
[[ -54   -5  243  -69   52  -98   78  -67   46  -44   47  -37  129   82
    70 -111  -48  173  -62  -48   15   34 -243   58  113   49  120   23
   -10   74   26   37 -138  -67   18 -104   11  -33   -1  146  142 -260]
 [ -90  -89  -51  -56   38   11   29  -45  116 -190   75  -27  280  173
   -51  -35  -17   72   30  -47  -74    4 -249   74  132   -5   76  112
    10   97   -4   35  -40 -104  122   55  -56   -4 -148  246   88 -144]
 [  25   58   66  -85   55  -97    3  -94   13  -28  -69  -13   -6  -30
    73  -99  -27   94  -54  -50    7  -37  -96   -3   23   42  -41   70
    34   11   19   85  -27  -23   21  -96  -45 -161  -44   -5   80 -191]
 [  63   42  145 -126  103  -23   -1   65  -67   -9  -14  -93  216   61
    51  -21 -105   45   40   62  -21  179  -46 -274  118   52  207 -118
    47  107   89    7  -39 -138   28  -58  -69   19   88  -68 -101   55]
 [-245  173  229   38   66   15    8  116  223  225    2   33  -20  142
   -48  -82  -10   48   44   63  154  -62   57   37   18   -5   39   15
    16   35 -100  -93  -87  -55  160  136  -46  127  120   25   15  -62]
 [  21  -30  187  -32 -120    4   47   -4 -124   69  136   13  -67   99
    -6  115  -59    2 -109   74  -33   88  -77 -426  -77 -124  123 -155
   -25 -303  -27   -9  164   -2 -267 -168   22    8  -68 -209  -27  279]
 [ -67  -73 -126   58   34  -38    3   70   44 -264  -60    9  -37   14
  -143  -77   76   -2  -45   53 -198    7  -81  164 -130 -145  -41   30
  -139    7 -150  -25   31  -90  129   87   48 -242 -246   81  127   54]
 [ -47  106 -201    7   90  -17 -154  204  125  -63 -217   12  -53  -66
  -117  -98  103 -140   23   26  -63  -69  149   64 -175   14  -10   94
     5  284  -17    1  -43  -46  271  214  -83 -139  -21 -102  -61   41]
 [ -82  121  421  -79  -80  -93   39   85   21  240  -12   22 -205   -6
     3  -81   58  116 -311   -5   85  -66  -89  -14  -29  125  196 -146
  -114   12   26  -92 -150  202 -201  -58  162   32  142  -43  125 -165]
 [-156   67 -100   76   89  -37  -25   57  202  -86 -111   55  -98   -3
  -109 -140   92   -7   14    4  -13 -138   47  291 -121  -96 -161  162
   -68   67 -151   -4  -15  -69  248  163  -18 -167 -110   81  103 -114]
 [ -64   69  -40  -58   79   38  -49    9   83   19    0  -58  131  118
   -67  -16  -84   31   66   41  -88   72  -36 -166  145   46   57  -12
    49   63   -2   -4    5  -74   79   97 -139  -33  -58   38  -44   48]
 [  30  135  186   12   61  -67  -37  138  -62  121  -76   -3 -155  -76
    16  -33  -23  -66  -22  100   36   92  170 -261 -169  -93   64 -120
   -25  -24  -19  -10   38  -80  -13  -63   -9  -65  115 -314 -106  209]
 [   4    9   76  -91 -129  -82   -3  142   30   -4 -150  145 -191 -114
     6  -45  251  -89 -298  -80  183 -303    2  168 -359  -10    5   90
   -66   12   15   -2   -4  185  -34  -43  192  -12   62 -125   70 -178]
 [-158   36   97  103    5  -64   50   52  143   15   20  112 -258  -68
  -161  -89  151  -43 -210  -42   48 -174   36  311 -194 -186  -95   82
  -240  -41 -138  -45   19   95  -44  102  205  -64  -18   49  139 -100]
 [-181   57 -232   13   33  129  -98  139  229   -2  -28   50  152  182
  -138   43   39 -140  169   37   42 -105   83  -68  -48  -56  -34  154
   120   84  -63  -26   81 -115  288  251 -179  105  -63    0 -118  130]
 [   3  -52 -141 -147  -87   16  -50   46   49 -112  -66   30   89   48
   -65   12  114  -36 -154  -76  -39 -148 -147    5  -53  101   76   80
    23  101   68   20    5  118    0   62    5  -32 -109   59   32 -103]
 [-158  185  127  -77  211  -15   98  -51  222   93 -127   32   82   40
    66 -182  -15  168  119   37  263 -162   85  309  119   -4 -241  133
    40  -60 -118  -25  -17 -116  290   60  -45  -16  110  168   54 -356]
 [  -6 -116  178   -1 -116  -61   63  110  -66 -104   72   71  -37   25
   -28   39  111  -61 -198  -11   35  -37 -126  -60 -249 -161  161  -41
  -126  -83  -19  -13   36   12 -130 -112  182   44  -27  -94   56   74]
 [ 157  -81 -148 -191   45   -1  -36   99 -116 -237 -108  -58  226  -29
   -38   14   42  -59  -66   13 -110   58  -58 -130  -14   36  138  -46
   -19  138  107   24   59  -42   20   -3   14  -80  -52  -24  -97   48]
 [ -78  132  154 -224  -20   -9   36  114  143  125 -249  105   78   64
   187 -101  132   92  -21   -6  405 -331    7  145 -122  172  -57  128
   205  -20   12  -29  -64   29  268  -48  -23  115  168  -24   25 -375]
 [ 145  108  255 -139  -95 -157  -84  143 -170   57 -303  -19  -51   46
   415  -66  -63   82  137  128  143   52  -50 -568 -343  129  152  -57
   412  -78   49   96  -77 -229  239 -405 -276 -179   26 -553  -39  103]
 [ -98  211   89 -191  -33  111  -75   25  129  357  -14   -4   60  155
   -23   54  -57   30  -50    9  135  -91   40 -305  205  233   96  -53
   153    5   96  -53   11  151  -65  116 -141  184  142  -50 -127  -32]
 [-146  -15  137  -28    8   76   38  253   95   -3   34   45  186  149
   -93   35   83  -76   -1   87  141  -26   20  -24  -88  -91  181  -45
   -44   60  -39 -126    0  -85  127  116   80  253  120   14  -87   95]
 [  74  -98  102    2  -23  -52    0  123 -146 -154   60  -40   56   29
   -39   46  -11  -66  -69   64 -142  186  -90 -287 -135 -134  234 -131
   -77    7   15    7   40 -115  -89 -105   47  -50  -60 -161  -45  260]
 [-157  125  -19   18   74   15    4   30  180   62  -78   58  -84   39
   -75  -83   39   25   26   40   76 -141   91  146  -45  -70 -169   93
   -23  -74 -138  -34   55  -35  164  130  -33  -72  -39   35   39  -71]
 [ -51  -12   27   -5   54  -32  -23  -72   40  -91   84 -101  151  151
   -45  -41 -142  108   54   11 -226  185 -221 -181  189   28  134  -16
    23   80    2   43  -63 -128   24    5 -145 -136 -174  104   73   31]
 [ -17   14 -133  -84   62   83    0  135   36  -80  -96   37  118   40
   -77   28   66  -92   54   97   71  -70  131  -40 -101 -111  -63    8
    -2  -73  -66  -50  174  -89  149   98   -7   19   -5  -61 -129  131]
 [  73  -45  -29  -91   83  -52  -12   25  -67 -199  -54  -88  167   19
   -14  -48  -48   43   -2   39 -167  143 -118 -112   58    8  113  -55
   -19  102   23   26  -12 -119   58  -32  -36 -158 -105   24    3   27]
 [-104   84  179    0   54  -35   -6   27   78   83   38  -42   48  114
    -3  -57  -84   72   33   41  -27   96  -74 -146   83   21  120  -35
    23   57  -20   -9  -81  -92   52    8  -86   -7   12   -6   19    3]
 [ -73   26  300  -77   26  -40  102    2   56   79   74   33  120   94
    69  -33   -9   80  -51  -24  203  -45  -96   -6   32  -28   96   15
     2  -38   18    5  -42  -48  -12  -95   57  154  138   38   25 -170]
 [ -66  144  203   -2  140 -124   11  -66   79   64  -57  -58  -41    5
    70 -176 -103  166   32   16  -19   73  -61   13   99   45  -14   19
    19   63  -40   44 -127 -113  109  -54  -98 -185    4   22  109 -179]
 [  59  -64  128  -23  -50   -4   76   44 -164  -51   86   20  -61   15
   -54   96   -6  -49 -120   96  -42   88    3 -286 -143 -221   66 -166
  -126 -294  -63  -32  212  -34 -224 -139  116  -34  -58 -191  -47  293]
 [-141  231  322   25   75 -110  -23  -21  145  270  -32  -18 -138   52
    92 -150 -100  135   19    5   90   15  -17  -95   59   88   39   11
    83   56  -27   20 -168  -47   80  -35 -130  -59  104  -80   79 -151]
 [  -4  -37  157  -95 -223   49  -30   85  -82  130  134   20  -42  131
   -73  161   18  -64 -237    6  -52   19 -141 -456  -67   31  295 -164
    -8 -109   80  -44   70  170 -328  -61   51  127  -26 -176  -42  242]
 [-105   78   73  -40   81   86    5   22   91  107  103  -31  209  190
   -38   52 -122    5  143   65   51   87   14 -263  157  -43   75  -26
    76  -43  -11  -24   68 -141   65   64 -139  146   44   -7 -123  134]
 [  60  -10   40 -137  108  -20   53   39  -49 -121  -50  -28  204   -1
    18  -32    0   24   -9   31   41   33  -17  -28   33  -41   33  -25
   -27   12   30    7   51  -98   56  -43   32  -15   37   16  -55  -51]
 [ -33  -69   35   78 -111  -54  -63  139  -10  -58   87   43 -191  -50
  -211   34  131 -165 -297  -55 -176    6  -67  -54 -221 -115  203  -51
  -228  124    8  -18  -11  138 -216   77  175  -44  -72  -95   46  169]
 [  13  -76   34   66  -43  -64    6   65  -85 -140   33   15 -120  -10
   -83   16   33  -64 -105   52 -146   78  -45 -146 -214 -202   65  -62
  -124 -109  -86    5   97  -68  -86  -66   72 -157 -150 -145   40  235]
 [ 181  -69  -10 -182  145  -78   92  -15 -151 -270 -115  -39  193 -115
    59  -66   23   41  -56   18   16   32  -30   59  -17  -82  -28  -19
   -92  -21   40   51   99 -115   27 -136  103 -146   -1   17  -25 -110]
 [ -56  -15  183  -82   10   14   73  195   18  -35  -32   39  158   96
    20   -2   72  -19  -19   79  179  -36    1  -25 -124  -79  129  -50
    -8  -16  -23  -78    8  -99  112  -27   83  163  120  -42  -56   17]
 [-136   63   64   59  -64  -55  -32  132  154   88  -14  128 -294 -104
  -190  -60  222 -133 -317  -97   61 -235   63  257 -249  -78    9   82
  -221  117  -34  -44  -38  228  -98  164  218    6   53  -19   88 -103]
 [  44  -14  -67 -143   60 -100  -12  -44   56 -178 -135   -9  109  -55
    32 -137   70   73 -116 -115  -22 -116 -170  217   22  117   -4  154
     4  210   79   93 -108   25  108   -5    6 -166  -70  151  119 -358]
 [-135  -28  -57 -146  -43  173   13  108  126    8   63   12  307  264
  -128  102   23  -15    9   45   50  -65  -86 -112  137   50  134  -20
    50  -11    5 -104   76   13   54  170  -36  235  -17  152  -86   51]
 [   6   28  156   25   58 -170   76 -138  -13  -73  -24    9 -171  -87
    53 -143  -18  131 -105  -33  -39  -13 -105  107  -72 -112 -115   52
   -97 -126  -84   88   -2  -50  -44 -160   56 -280 -112   -6  184 -171]
 [-115   42 -282   52  -61  -14 -135  -17  216  -46  -80  122 -128   11
   -70  -31  128 -137   -1 -131   12 -264   -6   76 -228  -47 -170  327
   105   77  -42  127   51   27  176  127 -141 -134 -189  -62   59  -79]
 [ 117   16  -67 -160    1  -76  -42  -66  -39  -78 -114   -8    3  -83
    41  -46   29   22 -136  -81  -39  -73  -86  -55  -22   90   -7   66
    27   54   94  104   18   72  -53  -73  -19 -180  -64  -45   30 -155]
 [ -61 -139  -82  -89  -12   66   35  124   63 -206   77   20  238   89
  -208   41  132  -77 -161  -40  -50  -57 -134  150   14  -54  160   15
  -171  137   23  -67   29   56  -25  166  168  129  -45  226   -2  -40]
 [ -93   21    8  -76   17   23  -16  144  111  -42  -71   14   93   75
   -88  -44   86   -8  -67   18   24  -77  -41   91  -24   44   93   14
   -32  134   -9  -70  -55   13  125  123   32   34    7   82   12  -83]
 [  -6  157 -277   12  129  -32 -158 -105  133    6 -131   -5  -62  -39
     5  -80  -74  -64  171  -47  -74  -46  104 -130  -20   -2 -211  223
   169   83  -12  167   74 -124  218   80 -304 -269 -137 -134  -53    0]
 [ -12  123  -12 -218   17   33  -49   88   93   98 -173   24  118   35
    51  -32   63    4  -34  -15  187 -175   40  -39    6  176   16   64
   137  102   86   -7  -12   60  137   58  -70   71  115  -32  -80 -183]
 [  22  122 -121 -111    4   70  -98  127    7  101 -126   16  -55  -16
   -77   52   35 -118  -36   74   15  -54  185 -256  -84   19  -14  -50
    42  -26   18  -31  148   54    3  102  -70  -28   24 -220 -165  196]
 [-136  180  115    8    6  -84  -98 -101  185  220   19  -21 -172   22
   -49 -125  -49   93 -137 -123  -86  -52 -120  -14  139  181   43   81
    11  186   45   63 -175  142  -65   88 -103 -127  -33   60  140 -224]
 [  -1   24  110 -140    6  -99   13  -74   54  -18  -36   -8   53   -9
    39 -105   35  109 -182 -123   17  -89 -200  103   81  148   76   76
    -9  146   94   64 -126   95  -46  -46   37  -71    2  128  132 -344]
 [-170    1  110  102 -136  -77  -33   51  148   25   50   96 -195   72
   -62  -44  104  -26 -158  -81   -6 -141 -154   54 -223  -57   72  124
   -35   34  -66   27  -86   67   -5   14   31  -39 -106  -32  176  -64]
 [  69 -100 -111  -63 -111  -42  -42   27  -72 -174  -26   24  -45  -16
   -62   35   89  -69 -185  -44 -148  -41 -138 -118 -175  -43   76   18
   -50  -16   26   53   75   72 -111  -51   47 -156 -188  -83   51   79]
 [-146  -37   97   18  -61  -30   27  -11  124  -36   83   35    2  129
   -72  -34   42   60 -107  -47  -40  -69 -207   75  -15  -25   74   66
   -53    2  -50   -5  -59   24  -11   27   33  -15 -121  130  156 -112]
 [-103   67  243  -21  -45  -85  -38    4   94  125   59  -28  -15  104
    13  -72  -39   88 -121  -70  -39   24 -213 -112   70  139  226    1
    28  174   66   26 -198   52  -50  -19  -46    4   12   26  113 -146]
 [ -24  184  111 -199  239  -43   80  -15  129   60 -219    9  170  -43
   138 -181    7  145   82    2  314 -164  111  261  115   89 -184  112
    79   42    1    7  -34  -94  280    6  -30   -1  210  104  -28 -423]
 [ 107  -21   15 -224  101  -39  138   53  -45 -164 -188   86  106 -150
    59  -77  180    3 -143  -10  276 -240   86  315 -155  -90 -163   71
  -105 -100    0   -8  135   16   69  -77  222   -7  127   38  -23 -280]
 [-165   16  192  -50  -81    9   -3  133  149   83   62   32   98  169
   -53  -17   65   14 -124  -43   76  -76 -166   -2    5   92  245   16
    10  166   40  -60 -149   65   24   82   33  187   63   92   57 -120]
 [ -10  178  223  -72   22   -3  -36  170   -9  256  -75   18  -98  -10
    24    7   -3  -59  -48   92  160   -2  187 -294 -102   10  102 -125
    32  -24   27  -61   29   12  -22  -13  -17   90  215 -288 -152  141]
 [-150    9  139   13  224   48  124   88  120  -58  116  -24  223   61
  -189  -59   -9   12   10   66   42   81   53  235  167 -181   43  -55
  -250   74  -89 -120   10 -128   70  192  153  147  123  254  -39  -40]
 [ -20 -162  -21   68 -150 -112  -60   66   34 -220   66   85    1   41
    -1    7  132 -132 -119 -149  -47  -84 -247  -33 -324 -113  173  194
    20  163   40  136  -72  -42   25  -84   16  -35 -150  -84  104  -16]
 [ -85  -20 -135 -122  135  136   -4   53   97 -134   25  -95  455  259
   -86   27 -108   50  211   99  -85  123  -91 -135  269   34  102  -10
    90   84  -10  -48   41 -214  235  156 -177   80  -84  199 -108   69]
 [-127  185    1   -8  -14  -32 -137  -23  183  201  -52   -8 -156   57
   -55  -77  -33   31  -60  -57  -79  -68  -40 -109   61  166   18   75
    84  141   17   37 -106  101   29  125 -172 -116  -57  -34   65  -84]
 [ -68   97   27  -37   63   13  -34   89   81   46  -73    1   40   59
   -25  -36  -10   -7   46   61   40  -15   53  -86  -23   -6   17    9
    43   35  -37  -27    7  -76  136   66  -81  -15   21  -64  -52   30]
 [-177   71  216   95  -77  -18   -1   80   64  140   67    7 -260   86
  -158  -31    5   56 -183   90 -148   41  -59  -88  -45  -51  107 -155
  -164 -109 -141 -121  -27   90 -149   69   75  -89  -98  -24  137  147]
 [ -44 -105  155   23 -126  -85    4  139  -11 -111   58   43  -51   35
   -69   -8  118  -54 -230  -43  -67  -15 -197  -14 -213  -67  249  -21
  -122  104   10  -10  -89   50  -96  -43  148    3  -59  -31  111   22]
 [   1   21 -146 -105   13   72  -50   78   17  -47  -64  -11   47   39
  -133   33   30  -54  -65   56  -93  -16   32 -112   10   10   14  -50
   -35  -15  -16  -48  113   38    3  123  -14  -68  -87  -19  -65  121]
 [-105  133  141  -32  105 -117   80 -128  158   49 -106   61 -134  -56
    67 -193   34  165  -70  -57  153 -196  -30  328   -7   -7 -229  158
   -36  -79  -98   43  -41    8  109  -35   30 -171   -4  116  186 -400]
 [  53 -110  183 -117  -89  -56   21  132  -85 -108   43   -9  151   55
     4   22   69  -23 -192  -39  -14   41 -215 -137  -83   33  332  -76
   -46  147  120   -2  -87   28 -113  -92  120   92   42  -20   14  -23]
 [ -69  -11 -160 -164   58  100   49   95  131 -123 -110   71  230   66
   -87   -8  142  -34  -12   14  164 -224   38  228  -16  -22 -101  112
   -14  -13  -36  -62  115   -3  192  152   57   96    2  162  -50 -155]]

[-390 -156  264  -19 -169  -85  -17   29 -254  123  129  -70   91  318
  190  -65  147  -10  262 -168  278  -82  203  -95  123   19  230  101
 -190  123   -8  445  125  129  -33 -145] => 12
[-231 -107 -128 -110   78  -13   81  103 -204  200  354  -37   74  680
  106 -309  -17 -317  454 -238  346 -186 -117 -585  -18 -419  140  -83
 -229  -19  110  343  -63  375 -218 -377] => 33
[ -16 -134 -146  -75   67   33  156   -7   24  -59  168 -139    6   79
   23  106  -74   20   39  122  -70  -58  290   74  158  -77  -34 -157
   69  140   53 -105 -184 -196  148   11] => 5
[ -71   64   40 -219 -245  113   18   71  157 -173   -5  -85  220  -51
   77  150 -164  302   30  246 -147   72  421  172  307   63  -51  -41
  193  365  -54 -100 -236 -333  378  253] => 54
[-268  197  -60   -6  -63  409  236   41  242 -153  -94 -298  284    6
  197 -155   24   10  -53 -152  180  -81  286   11  218  -91  -13  240
   43   53  -52  255 -206   46  239 -215] => 50
[-106  277 -107 -125 -297  218  -10  119  218  -42  -43 -136  370  -56
   44  130  -19  170  -41 -102 -247   54  284   87   67  288  -57  144
  159  491  -65  -21   11  -58  238  135] => 44
[-151 -107  150    1  -74    6  178  -88 -253   17   68    5  -87  -30
  115 -172  -45 -162 -113  -82  183   24   97   -8  124 -275  137  -71
  -71 -274  -13   97  -80  106  -44 -209] => 35
[-223 -267  101  151  100  -68   19   14 -504  243   92  143 -185  126
  -11  -64  151 -326   13 -128  317   67 -153  -19  -99 -193  317  -39
  -76 -305   51  174  106  184 -310 -328] => 29
[-200  -95 -201  -75  114   62  327 -172 -306  149  303 -109  -30  250
  215 -207  112 -109   76 -150  188 -164  235 -248  161 -420   11 -236
  -75 -193  253   76 -261  148 -227 -361] => 31
[ 120  -83   39   71 -346  -61  -66  169  -74   60  203  169  -54   95
  -18   54 -226   43   14  178    7  291  108  -81  267  -48   85   67
  137  191  -11  105  -19  -35  117  105] => 46
[  32 -351   64  273  -34   36  105   91  -91   19   86   -2 -251  -59
  -69  124  -75  -93  -89  116  157  165  218  244  225   20  189  154
   94   -9  -34  159   58 -196  128  -53] => 39
[ -29  292 -269   46 -172  242   80   20   17   50  -20  -51  212 -223
   37  129   94   79 -297  -92 -231  170  179  122   30  135  -79   78
  249  182   68 -139  -72   29    7  -49] => 9
[-192 -299  116 -109    8  -40  -22  129 -234  127  119   62  -27  281
  -62   45  -47  -88  314   33  166  -23  108  -15   58  -63  257  -76
  -16  152   -9   91   43 -128    9  -14] => 62
[-306 -215   53   59  328   -6  225 -102  -33 -131   64 -361  -19  174
  148 -118  113 -311   45 -148  281 -309  103   45  -29 -196   65  -48
 -294 -289  -76  252  -79  113   44 -347] => 11
[ 109 -146  -72  307  -11  -38   38   29 -219   62  103   91 -225 -161
  -51  115   -2 -178 -311  125   50  276  -38  163   58  -97   79   20
  125 -235   22   -8  -20   33  -83 -146] => 61
[-165  179  -50   23  -56   44   87    4  162 -124   91 -282  221  170
  199 -169    7 -183  -34 -214   81 -125   28 -195    3 -106  -77  108
 -196  -32  -93  283  -48  338   94 -248] => 7
[ 345  214 -279  150 -273  171   88  110  172  -86   81   80  -16 -292
  -78   50 -301  -29 -423  164 -240  380   42   41  183 -105 -145   63
  322   21  -19 -222 -181    4  172   40] => 63
[  38   20  -20  109 -198  143  -17  172   80  -32   -8   17   49  -84
  -55  105 -115   -1 -108   74  -16  229  108  120  142   78   75  188
  186  172  -86   61    7  -76  191   36] => 47
[  82  -27 -199  334   61   55  -76  172   92   -8    5  -85  -12 -112
 -130  301   70 -155 -245   80  -98  195  -56  259  -95  239   15  201
  144   87  -79   22  105    0   68  -56] => 4
[-271 -314  229   29   63   94   -5  155 -314   77  -14  139 -108  188
  -21  -43  -13 -121  206  155  467  108   -2   47  163 -258  359   43
   52 -158  -26  240  -97 -122  -10 -161] => 70
[ 150  174 -155   12 -262  -35 -104   71 -179   87  131  223   32 -117
  -12  121  -96   43 -231  173 -203  355  -48  -30   58  -80  -39 -115
  241   44   62 -214 -136   59  -67   48] => 1
[-173 -159  153   73  157  200  134   54  -55 -166 -182  -56  -68 -162
  -24  -30  -66 -185 -145  136  285   68   27  280  100 -217  189   56
   70 -314 -143   41 -180 -144  171 -156] => 3
[ -73  143   36   82 -131   57 -115  208  248 -144  -41 -149  216  120
   12   -8  -96 -181   -6  -74   41   50 -110  -47  -54   90   23  257
  -67  129 -232  253   84  197  229  -68] => 21
[  -1   40   23  148 -210  281  133   25  -82   60 -230   66  -32 -550
 -149  119  -11 -109 -461 -193 -183  246  164  455  -47  262  179  177
  254   38 -104 -199  219 -125   61   -8] => 16
[-124  -18   62 -231  -28  -73   55 -129 -173  -48  -47  -42   69 -242
    7  178    9   41 -166   37 -283  -26  238  307  -61   85   20 -300
   55   66  -40 -356  -53 -195   66  126] => 43
[-242   66  138 -170  -66   82   46  -40 -174  -32 -131   -7  131 -148
   58  -21   19  -57 -111  -67   -6   11   81  151  -38  -49  116 -104
   17  -70  -83 -101  -66  -17   26  -57] => 2
[   6  -58 -169  -52  -47 -431 -172   50 -178  195  458  -33   64  517
   38   58   19 -239  250 -156 -169 -112 -152 -400 -240   12  -53 -228
 -270  219   47   87  179  377 -210  -87] => 53
[-199   12  322 -123 -194  -89 -225  102 -155  -73 -156  112  127  -94
   -6  140  -48   31  -32  161    5  164  -25  215   -5   90  177  -20
   43   50 -201  -20   10  -86  144  138] => 52
[-275  -14  152  212 -232  205   42   73 -295  211  -68   83   27  -60
   77  -80  184 -113 -106 -266  276  182   69   65   76   60  306  321
   58  -43    0  357  188  180 -143 -264] => 19
[-388  217  -53  -98  -69  136  108 -146 -584  369    1  127  152  -26
  144 -217  331 -251 -134 -511   72   -3 -114 -165 -263 -159  206 -123
  -46 -240  164  -16   88  445 -527 -429] => 69
[-180  -30 -101   14  -61  116   46   48 -187  182   61  -13   94   49
    0  103  148  -25   24 -151  -16   35  162   63  -12  118  135   37
   94  200   80   31   79   -3  -96  -98] => 13
[ -94  349  -53 -233 -118 -195   64 -164  224 -235  118 -365  335   45
  236 -133  -83 -180 -151 -275 -332 -267   44 -185 -179  -19 -278 -207
 -339   19 -175  -52  -34  390  142  -79] => 48
[ -64 -217  168  233  126 -348  -86    2  278 -382  102 -449  -17  100
  146  245   -2  -85  -77  253   26 -121  149  266   84  169 -125   81
 -284  -20 -261  322   -5  -32  398   32] => 60
[ -13 -159  154  -22  -46  -65 -103   92 -223    9  -98  176  -95 -199
 -172  199 -106 -111 -133  176  -72  207  -48  306  -71   47  205 -112
  135  -32 -131 -228   46 -198   64  113] => 0
